Below is a small trained network, with its code and all its weights. Each question gives an input and a class and asks what happens when units are switched off, that is, made to give their printed mean instead of their output.

import numpy as np


def w(rows, s, z=0):
    codes = np.array(rows[::2]) - 128.0
    scale = np.full(codes.shape[1], s)
    scale[-1] = z or s
    return codes * scale


def f(y):
    return np.maximum(y, 0)


def log_softmax(a):
    a = a - a.max(-1, keepdims=True)
    return a - np.log(np.exp(a).sum(-1, keepdims=True))


def net(x, mask):
    res = np.array(x, float).reshape(1, 8) / 4 @ E
    y = f(res @ A[0][:, :-1].T + A[0][:, -1])
    res = res + np.where(mask, y, B[0][:, -1]) @ B[0][:, :-1]
    return log_softmax(res[-1] @ U[:, :-1].T + U[:, -1])


A, B = {}, {}
E = w([
[180,125,135,81,106],'x0',
[69,162,175,170,160],'x1',
[105,53,53,174,99],'x2',
[105,88,61,13,104],'x3',
[96,38,155,51,253],'x4',
[139,254,69,133,161],'x5',
[96,182,175,81,124],'x6',
[230,140,133,140,248],'x7',
],0.0099)
A[0] = w([
[167,224,64,175,119,146],'n1',
[71,163,156,165,151,120],'n2',
[158,97,126,107,76,110],'n3',
[159,188,75,159,124,122],'n4',
[79,125,6,109,154,177],'n5',
[217,150,94,64,244,123],'n6',
[118,123,130,113,197,61],'n7',
[82,102,163,76,108,179],'n8',
[94,147,23,127,157,95],'n9',
[140,145,72,75,111,137],'n10',
[50,182,178,192,165,163],'n11',
[128,100,171,134,125,189],'n12',
[133,114,188,132,108,62],'n13',
[129,179,150,143,103,118],'n14',
[116,201,120,118,79,144],'n15',
[155,69,150,147,156,61],'n16',
[99,79,109,118,142,44],'n17',
[104,86,115,123,135,19],'n18',
[147,139,116,162,131,60],'n19',
[179,49,117,186,184,143],'n20',
[108,97,84,136,140,152],'n21',
[101,58,82,114,143,103],'n22',
[90,103,167,182,67,3],'n23',
],0.014,0.007)
B[0] = w([
[158,140,62,245,94,234],'n1',
[152,186,154,97,122,179],'n2',
[109,171,118,118,167,171],'n3',
[127,123,121,195,150,196],'n4',
[54,48,112,113,170,208],'n5',
[184,140,205,111,175,250],'n6',
[132,82,143,135,147,170],'n7',
[80,85,77,138,123,198],'n8',
[73,51,141,94,161,178],'n9',
[101,113,122,152,198,179],'n10',
[147,215,190,48,196,218],'n11',
[75,116,108,122,165,174],'n12',
[65,116,133,117,151,150],'n13',
[121,148,82,137,115,175],'n14',
[101,161,85,146,115,202],'n15',
[89,99,117,140,76,171],'n16',
[107,100,116,160,163,157],'n17',
[146,86,80,143,159,146],'n18',
[127,127,141,143,124,149],'n19',
[38,24,65,162,143,219],'n20',
[74,122,121,136,165,166],'n21',
[114,128,103,165,175,185],'n22',
[166,158,144,88,173,182],'n23',
],0.011,0.017)
U = w([
[123,177,171,40,83,71],'0',
[107,91,61,189,102,238],'1',
[167,45,198,152,53,33],'2',
[195,200,128,199,93,77],'3',
[148,130,218,78,169,146],'4',
[254,133,187,113,62,2],'5',
],0.011,0.0055)

Each question gives the input, the list of numbers given to net, and the class t.
The units are the neurons (one row each of A and B). Each row of codes is followed by its name. A weight is (code - 128) times the scale printed after its matrix; where a second scale follows, it is the last column's (A, B and U).
mask holds one flag per neuron, in row order. A switched-off neuron (its flag False) gives its mean, the last column of its row in B, instead of its output. The means were averaged over made-up inputs and are rounded, as every weight is.
A unit's drop is (log p(t) with every unit on - log p(t) with that unit switched off) / (log p(t) with every unit on - log p(t) with every unit switched off).
The circuit of an input: a set's keep is (log p(t) with only the set's units on - log p(t) with every unit switched off) / (log p(t) with every unit on - log p(t) with every unit switched off). Starting from the 12 units with the biggest drops (on a tie, the unit counted first), units are removed one at a time, each time the one whose removal leaves the highest keep (on an exact tie, the one counted first), for as long as the keep stays at least 0.8.
units of the circuit, in order: the units of the circuit, biggest drop first
k most important neurons: the k neurons with the biggest drops, biggest first
drop when u is switched off: that unit's drop, to one decimal
input [1,-6,-1,-8,7,-6,1,6], class 1: units of the circuit, in order : [n20]
input [6,0,1,1,6,7,-4,-5], class 4: 3 most important neurons : [n1; n20; n15]
input [4,7,2,-8,3,-8,0,2], class 4: 2 most important neurons : [n11; n1]
input [5,-4,-3,2,-5,7,-4,4], class 3: 2 most important neurons : [n6; n20]
input [-3,5,4,2,2,-4,5,-5], class 4: 2 most important neurons : [n1; n20]
input [5,8,-8,-6,-3,1,8,1], class 3: 2 most important neurons : [n1; n14]
input [1,-5,-5,-8,-1,-5,4,-7], class 4: 3 most important neurons : [n23; n1; n16]
input [7,-1,0,4,-1,1,-6,8], class 4: 2 most important neurons : [n6; n8]
input [-3,-7,-2,-5,-4,-1,0,-6], class 3: 2 most important neurons : [n20; n5]
input [3,1,-2,5,1,0,4,1], class 4: drop when n1 is switched off : 0.6
input [2,3,-7,-3,1,-5,-5,-7], class 4: drop when n6 is switched off : -0.1
input [-2,4,-2,-8,-8,-7,-5,-4], class 3: drop when n5 is switched off : 0.2
